In the rows, 128 means zero.
Here are made-up objects, facts about them, and rows of numbers that follow some of those facts. Name the object behind each unnamed row.

Facts:
Θ(bepom, grofum); Θ(bidro, stubek); Θ(bopek, fogril); Θ(bopos, trister); Θ(bragofol, zovul); Θ(briraflu, kupil)
Θ(brupler, bopek); Θ(bude, drutum); Θ(buva, zabres); Θ(dovuk, muredri); Θ(droklaka, gradrik); Θ(drunur, napler)
Θ(drutum, bragofol); Θ(druvis, drudibus); Θ(duklo, gutar); Θ(feflon, tizufla); Θ(fifan, nestos); Θ(fifu, gresti)
Θ(fliskan, ribuk); Θ(flive, ruskeste); Θ(fogril, toste); Θ(ganal, trozur); Θ(gipu, ganal); Θ(gradrik, trutran)
Θ(gradromos, suri); Θ(gregar, matem); Θ(grofum, rorok); Θ(grogros, plusku); Θ(gruni, losa); Θ(gruskis, ridram)
Θ(gutar, kluzarol); Θ(kagro, bebril); Θ(kupil, zagrerok); Θ(lestem, briraflu); Θ(logrin, letrek); Θ(losa, flafam)
Θ(madumo, pleflon); Θ(matem, zogus); Θ(medri, skiram); Θ(mirubru, trodravem); Θ(mivoklel, bopos); Θ(motro, gosol)
Θ(muredri, plumi); Θ(napler, mivoklel); Θ(peklus, fifan); Θ(pelam, skofom); Θ(pidral, pluklok); Θ(plagrimin, pebrak)
Θ(pleflon, stodo); Θ(plugror, sumigrer); Θ(pluklok, ruvim); Θ(plukloskon, riku); Θ(plumi, klades); Θ(plusku, peklus)
Θ(riku, vimus); Θ(rorok, madumo); Θ(ruvim, skudruk); Θ(sedrar, bude); Θ(skekes, buva); Θ(skipe, gipu)
Θ(skiram, flodre); Θ(skofom, drunur); Θ(skoplozam, studuklik); Θ(stigran, trele); Θ(stodo, kagro); Θ(stubek, logrin)
Θ(studuklik, rofer); Θ(sudur, dovuk); Θ(sukle, tibi); Θ(sumigrer, brubrasok); Θ(suri, plugror); Θ(tibi, brobruk)
Θ(toste, duklo); Θ(trele, sedrar); Θ(trister, flive); Θ(trodravem, trastose); Θ(vimus, pidral); Θ(vobri, staston)
Θ(vomom, brupler); Θ(zabres, gruni); Θ(zagrerok, gregar); Θ(zake, sudur); Θ(zogus, vobri); Θ(zovul, tupek)
κ(bebril, b); κ(bepom, c); κ(bidro, c); κ(bikal, a); κ(bisis, e); κ(bopek, c)
κ(bopos, a); κ(bragofol, a); κ(brefur, a); κ(briraflu, b); κ(brobruk, a); κ(brubrasok, a)
κ(brupler, a); κ(brusis, a); κ(bude, a); κ(buva, d); κ(dibrul, a); κ(doli, c)
κ(dovuk, b); κ(draklil, d); κ(dranek, c); κ(drevis, b); κ(droklaka, a); κ(drudibus, c)
κ(drunur, c); κ(drutum, c); κ(druvis, c); κ(dugipem, a); κ(duklo, c); κ(dumu, d)
κ(feflon, a); κ(fifan, a); κ(fifu, e); κ(flafam, b); κ(flapobrak, e); κ(fliskan, d)
κ(flive, a); κ(flodre, e); κ(flopluk, c); κ(floskeva, a); κ(fogril, c); κ(ganal, d)
κ(gipu, b); κ(gobrim, d); κ(gosol, a); κ(gradrik, c); κ(gradromos, e); κ(gregar, e)
κ(gresti, a); κ(grofum, c); κ(grogros, a); κ(gruni, e); κ(gruskis, c); κ(gutar, a)
κ(kagro, b); κ(klades, b); κ(klutrovu, c); κ(kluzarol, a); κ(kunin, c); κ(kupil, a)
κ(laflu, c); κ(lestem, d); κ(letrek, a); κ(loflok, b); κ(logrin, a); κ(losa, b)
κ(madran, e); κ(madumo, a); κ(matem, e); κ(medri, d); κ(mepem, b); κ(mirubru, d)
κ(mivoklel, a); κ(motro, a); κ(mufol, e); κ(muredri, e); κ(napler, c); κ(nepes, e)
κ(nestos, c); κ(pebrak, c); κ(peklus, a); κ(pelam, c); κ(pidral, c); κ(plagrimin, d)
κ(pleflon, c); κ(plivok, b); κ(plivuk, a); κ(plugror, a); κ(pluklok, a); κ(plukloskon, b)
κ(plumi, d); κ(plusku, c); κ(popla, e); κ(pupen, e); κ(ribuk, b); κ(ridram, d)
κ(riku, a); κ(rofer, b); κ(rorok, d); κ(rotil, b); κ(ruskeste, a); κ(rutesil, a)
κ(ruvim, c); κ(sedrar, d); κ(skekes, d); κ(skeplen, d); κ(skesu, c); κ(skipe, e)
κ(skiram, d); κ(skofom, a); κ(skoplozam, d); κ(skudruk, d); κ(staston, b); κ(stigran, e)
κ(stodo, b); κ(stubek, a); κ(studuklik, d); κ(sudur, c); κ(sukle, e); κ(sumigrer, b)
κ(suri, a); κ(tibi, c); κ(tizufla, c); κ(toste, a); κ(trastose, d); κ(trele, e)
κ(trevem, a); κ(trister, d); κ(troboskos, b); κ(trodravem, e); κ(tromom, d); κ(trozur, e)
κ(trutran, b); κ(tupek, a); κ(vekler, d); κ(vigromun, b); κ(vimus, c); κ(vobri, c)
κ(vomom, b); κ(vozuflun, b); κ(vurivo, c); κ(zabres, d); κ(zagrerok, c); κ(zake, e)
κ(zogus, b); κ(zopem, a); κ(zovul, c); π(bidro, mivoklel); π(bikal, buva); π(bopek, doli)
π(bragofol, pelam); π(briraflu, flafam); π(brobruk, zake); π(brusis, skeplen); π(buva, pleflon); π(dibrul, flopluk)
π(doli, plugror); π(draklil, letrek); π(dranek, stodo); π(droklaka, zogus); π(drudibus, mufol); π(drunur, ruvim)
π(drutum, kunin); π(druvis, fliskan); π(dugipem, trastose); π(duklo, dranek); π(dumu, brefur); π(feflon, gresti)
π(fifan, skekes); π(fifu, staston); π(flapobrak, sedrar); π(flive, skiram); π(flodre, plukloskon); π(flopluk, rutesil)
π(floskeva, brupler); π(fogril, loflok); π(gobrim, skofom); π(gradrik, drunur); π(gradromos, bopos); π(grofum, druvis)
π(grogros, gutar); π(gruni, vozuflun); π(gutar, lestem); π(kagro, gosol); π(klutrovu, skudruk); π(kluzarol, fogril)
π(kunin, draklil); π(kupil, vekler); π(letrek, gradromos); π(loflok, muredri); π(madran, plivok); π(madumo, droklaka)
π(matem, laflu); π(mepem, vomom); π(mirubru, ridram); π(mivoklel, pluklok); π(motro, fifan); π(mufol, vurivo)
π(napler, trodravem); π(nepes, dugipem); π(pelam, madumo); π(pidral, mepem); π(plagrimin, vigromun); π(pleflon, gobrim)
π(plivuk, rorok); π(plugror, dumu); π(pluklok, gregar); π(plukloskon, vimus); π(popla, ruskeste); π(pupen, bisis)
π(ribuk, bude); π(ridram, matem); π(rorok, stubek); π(rotil, trutran); π(rutesil, motro); π(sedrar, tupek)
π(skekes, madran); π(skeplen, pebrak); π(skesu, gipu); π(skiram, pupen); π(skudruk, gruni); π(stodo, trevem)
π(stubek, brobruk); π(sudur, klutrovu); π(sukle, feflon); π(suri, zopem); π(tibi, rofer); π(tizufla, flodre)
π(trevem, popla); π(trister, rotil); π(troboskos, duklo); π(trodravem, plagrimin); π(tromom, kupil); π(trozur, zagrerok)
π(trutran, tibi); π(tupek, stigran); π(vekler, ganal); π(vigromun, drutum); π(vimus, mirubru); π(vobri, skoplozam)
π(vomom, bebril); π(vurivo, bidro); π(zagrerok, brusis); π(zake, drevis)

Named rows:
bepom: [ 94 118 122 151 131 121 129 124 104 129 114 120 124 123 139 138 124 131
 118 143 126 134 119 128 121 140 121 146 134 134]
klades: [127 130 133 110 135 137 118 138 131 147 132 121 119 142 127 116 124 129
 133  96 138 125 128 128 129 119 125 128 117 128]
plumi: [106 157 123 115 132 127 126 122 121 128 138 118 142 140 130 124 125 124
 121 121 121 130 127 122 124 128 129 123 117 133]
staston: [100  31 141 164 130 128 144 143 127 141 173  56 116 151  97 174 121 119
 135  66 165 124 136 128 116 115 112  85 110 134]
tibi: [135 102 128 133 129 126 127 127 129 128 128 134 130 133 134 126 127 124
 129 132 130 127 129 132 130 127 120 136 123 125]
bude: [120 156 129 128 130 132 125 131 122 130 126 113 125 124 121 128 131 134
 122 122 128 128 127 124 126 134 139 127 137 135]
motro: [167 111 126 132 123 120 132 116 132 127 122 126 117 109 128 148 136 134
 131 159 126 132 113 118 120 130 135 159 167 117]
draklil: [ 76 147 126 124 122 124 130 120 125 109 143 132 144 127 122 128 121 119
 140 128 108 126 120 125 133 123 124 130 120 116]
gruni: [141 117 129 128 126 129 131 134 133 129 122 133 124 119 125 128 129 130
 129 129 134 126 134 130 130 130 128 125 132 124]
brubrasok: [138 155 133 110 132 140 120 137 133 136 136 112 126 136 116 117 131 131
 125 103 133 123 132 123 130 125 140 126 128 132]
droklaka: [128 141 126 146 123 123 134 123 124 116 120 129 128 111 126 140 133 133
 126 153 122 132 125 128 126 136 136 123 145 133]
kluzarol: [163 139 135 109 127 137 124 135 147 128 140 127 129 134 116 117 133 128
 132 112 131 122 135 127 135 121 138 119 126 126]
kagro: [131 118 129 125 129 127 125 129 135 135 126 136 121 129 131 127 125 128
 135 125 131 128 125 133 130 122 124 126 123 123]
gregar: [ 74  93 122 151 131 117 140 135 133 143 141  49 113 140  84 167 128 131
 105 108 157 133 136 134 124 122 101  93 135 126]
zagrerok: [ 78  82 118 143 127 109 136 124 148 133 142  65 108 155  92 162 130 124
 104 132 147 136 134 140 132 109  80 103 127 114]
pluklok: [159 141 129 136 130 126 132 126 136 129 128 130 158 125 117 122 131 134
 131 129 132 128 129 130 133 134 139 109 144 133]
plukloskon: [101 124 127 149 122 121 150 113 122 129 115 153  93 123 143 148 128 132
 118 143 120 131 129 138 124 131 133 140 132 135]
riku: [120 155 129 129 129 132 126 131 121 130 125 113 125 123 121 129 131 135
 122 125 128 128 126 124 126 134 138 127 139 135]
trister: [160 169 132 101 120 142 133 118 103 107  99 215 174 132 168  86 134 124
 150 136 105 121 124 110 135 126 123 158 140 142]

Rows to name:
No name comes twice in this set of rows, the named rows included.
[ 99 134 123 148 128 124 133 130 107 130 108 120 119 108 130 140 128 136
 119 141 130 133 125 127 121 143 129 135 143 134] => stigran
[190 209 131 102 142 140  94 133 132 136 128 167 126  86 162  88 119 136
 134 140 101 126 120 129 122 164 214 155 105 131] => skofom
[106   5 136 184 125 118 152 134 126 122 170  67 124 142 103 183 123 114
 132 100 156 127 137 132 116 123 108  93 115 130] => vobri
[151 131 130 127 124 129 130 127 136 124 130 127 125 121 122 131 134 130
 131 135 128 127 127 125 129 128 136 129 142 127] => dibrul
[160 117 127 138 131 125 135 130 134 135 120 138 155 120 121 124 128 132
 131 129 139 127 133 133 133 135 130 113 140 128] => mufol
[138  97 129 132 123 131 114 141 128 110 127 127 117 130 141 126 131 120
 130 143 132 131 139 131 128 121 108 105  97 131] => dranek
[161 105 125 145 136 119 132 123 132 137 125 139 175 135 128 117 124 129
 131 130 137 128 126 135 134 135 124 117 134 130] => vurivo
[ 95 123 122 145 133 121 126 125 110 132 117 120 122 125 137 134 124 131
 117 141 126 133 120 129 122 138 123 145 130 132] => gruskis
[157  84 127 125 129 123 126 123 134 133 129 132 123 131 135 132 129 125
 132 136 131 127 121 126 126 123 119 157 136 116] => flopluk
[141 112 119 127 124 113 135 107 126 121 131 133 137 122 138 147 130 124
 129 160 117 135 113 117 117 127 126 149 147 119] => skekes
[157 114 133 113 128 136 127 140 142 133 131 133 125 130 121 119 130 127
 133 110 138 121 139 130 134 123 128 124 124 121] => trozur
[133 111 130 130 126 128 125 132 131 127 125 137 119 127 134 129 127 127
 137 131 132 130 129 132 129 121 119 117 119 127] => troboskos
[155 100 132 120 132 131 125 132 139 134 136 134 142 144 128 114 126 123
 133 112 136 123 132 131 135 122 121 129 119 123] => drudibus
[ 92  56 131 164 121 120 160 131 138 131 154  74  94 138  94 181 130 123
 112 105 152 127 147 137 121 121 113  96 127 128] => matem
[159 101 128 121 126 127 130 130 136 135 123 130 117 117 126 134 131 130
 131 132 135 126 127 125 126 127 128 147 145 116] => madran

The same objects again, as new rows of numbers:
Some objects and their rows:
druvis: [142 117 171 149 102 122 142 135 157 111 132 146 125 133 103 149 172  92
 134 143 147 108 115 107 143 136  97 125 120 129 108 150 126 130 130  84
 138 168 113 134 133 136 119 110 119 168 159]
grofum: [138 115 137 131 101 142 116 125 126 129 126 121 128 146 116 131 139 129
 128 129 137 120 144 137 157 124 121 117 139 110 123 141 128 118 130 118
 137 131 105 114 130 113 147 113 130 131 137]
nepes: [134 123 117 142 138 134 137 128 124 143 130 136 128 122 104 120 129 116
 124 140 134 132 131 116 130 115 132 134 138 128 131 122 118 130 138 125
 129 128 132 133 121 128 126 122 135 131 118]
plivok: [116 144 140 110 134 132 127 129 136 113 117 117 124 123 158 141 119 142
 140 114 122 121 121 132 113 144 126 127 116 146 130 130 145 133 126 144
 125 122 133 129 146 119 123 125 117 117 140]
sudur: [135 117 139 128 104 137 117 125 128 130 125 119 134 145 114 132 135 129
 123 130 135 122 139 133 153 121 117 119 136 110 117 138 129 123 129 117
 136 131 108 115 130 116 146 110 134 131 136]
ruskeste: [119 142 139  87 130 111  67 135 181 100 149 114 120 120 141  87  97 125
 118 110 118 161 147  68 100 136 134 133 138 137 106 107 166 148 120 116
 135 114 133 122 127 161  93 142 129 100 141]
popla: [135 111 123 131 127 133 125 118 136 146 143 166 141 120 102 111 103 117
 121 146 151 135 143 109 124 121 137 136 136 129 132 134 111 110 132 136
 134 137 142 129 112 136 131 126 103 120 113]
flive: [141 126 138 126 123 109 106 141 172 104 139 139 109 126  96 118 147 111
 122 125 129 133 131  89 113 130 123 122 129 135 111 125 129 138 133  98
 127 138 129 142 123 167  96 133 147 121 151]
trister: [130 130 126 139 131 101 113 136 167  99 140 135 109 119  93 110 152 107
 100 132 138 144 126  90  94 135 137 137 126 134 107 115 111 137 130 106
 129 142 142 147 120 170  92 148 143 127 141]
zabres: [105 154 133 126 156 142 110 136 157 113 127 104 132 110 114 132 116 134
 100 136 151 128 127 115  93 143 115 130 106 145 149 114 138 139 119 143
 139 122 148 103 141 129 116 149 127 128 117]
matem: [126 118 115 138 135 113 174 110 107 156 124 134 121 140 132 121 123 122
 114 145 124 135 142 130 122  97 130 129 147 121 131 131 131 142 133 115
 124 127 135 153 113 138 119 131 135 129 103]
vozuflun: [115 138 139 111 130 125 125 129 136 116 126 121 127 124 156 141 112 144
 141 113 120 121 118 129 113 149 122 131 112 146 129 129 148 134 122 141
 125 123 133 125 136 124 126 139 112 118 139]
stubek: [153 110 109 135 132 106 161 120  80 152 136 168 136 119 166 118 134 127
 161 120 100 146 117 153 149 126 149 141 141 119 111 135 121 117 131 136
 120 137 135 165 100 126 142 126 119 144 115]
muredri: [111 140 130 120 152 139 126 127 131 140 124 116 134 110 131 128  89 124
 123 144 135 125 125 113 116 131 118 135 121 141 150 122 147 148 136 143
 134 127 138 107 135 126 131 128 120 126 111]
plivuk: [133 121 119 134 125 126 135 129 133 132 128 142 124 124 117 125 133 127
 127 125 131 132 133 125 131 123 136 125 130 127 129 129 123 121 133 131
 127 130 130 133 120 135 130 129 137 122 129]
losa: [109 150 141 116 130 137 104 142 170 111 125 106 128 127 124 140 120 150
 118 110 143 114 127 121 109 146 103 122 107 143 147 123 152 136 119 139
 139 123 134  97 143 119 116 134 123 107 143]
sukle: [136  85 114 170  97 121 167  85  67 131 115 145 109 134 125 160  80  93
 176 168 122  96 121 171 118 111 160 128 132 138 136 150  76 138 179 117
  69 147 137 178 148 155 152 100 129 147  85]
skeplen: [129 128 105 142 142 118 134 129 124 128 132 133 127 123 116 120 138 128
 109 132 134 134 126 136 114 128 145 128 126 124 126 119 106 123 127 134
 119 131 138 133 118 142 121 145 135 132 121]
zopem: [118 140 140 116 139 129 130 131 136 120 127 116 130 116 148 138 104 131
 140 127 124 127 126 125 117 140 121 131 119 145 136 128 143 140 129 135
 129 127 135 122 132 131 133 131 118 131 119]

Which object is each row?
No name comes twice in this set of rows, the named rows included.
[146 138 117 167 126  90  84 158 166 107 135 123  89 108  78 122 151 106
 139  96 119 120 119  97 123 131 111 125 124 122  94 112 145 154 152 101
 138 157 129 131 112 170 115 144 155 147 153] => mivoklel
[117 123 146 119  88 107 168 104 147 126 129 102 116 171 119 141 144 133
  96 136 136 106 161 121 141  81 105  94 148 101 114 139 145 143 127  75
 134 125 107 138 133 145 110 122 140 123 130] => vimus
[126 152  81 103 180 175 139 154 104 202 122 133 181 126 154 101 173 209
  91  82 131 153 134 163 171 120 113 131 136  94 163 113 146  84  73 202
 188  78 126  73  93  42 155 151 119  99 133] => ribuk
[ 99 149 116 126 165 158 130 126 113 140 114 102 138 122 136 140 101 155
 107 135 146 122 129 161 103 140 128 125 105 130 169 116 122 133 108 173
 135 110 143  97 145 104 146 142 119 131  95] => ganal
[110 161 124 137 201 187 200 156 104 190 113 137 184 106 146 169 163 170
 102 142 167 112  99 185 135 152  86 144  81 137 194 126 126 105  78 198
 180 127 158  77 115  42 167 154  79 172  99] => fliskan
[129 170 136  93 178  80 123 149 155 131 159 145 148  99 188  69 155 115
 109 110  96 203 109  63 109 150 131 169 139 140  94  96 182 147  89 128
 165 135 153 137  90 127  66 167 105 148 135] => trastose
[131 137  97 110 143 140  95 138 143 139 132 118 135 129 117  94 129 155
  96 104 122 153 152 111 134 112 136 114 148 105 135 107 139 117 115 143
 144  97 121 105 116 124 124 137 147  91 128] => tupek
[150 133 146 132 167  94 158 166 143 161 154 170 152 101 135  78 188  85
 117 138 108 180  95  66 145 139 114 172 137 144 111 126 146 130 109  90
 155 141 134 144  91 129  81 143 132 157 149] => trodravem
[124 138 106 146 145 135 128 138 140 133 127 131 130 120  96 125 150 137
  89 133 152 126 130 134 115 127 129 121 118 122 143 120 104 114 113 142
 141 126 140 120 124 126 126 148 137 127 123] => sedrar
[147 127 109 168 110 117  94 140 121 128 126 112 112 125 109 122 141 124
 153  96 122 111 123 149 162 126 109 122 137  90  95 122 149 142 141 121
 147 147 116 110 115 123 158 123 136 162 146] => vurivo

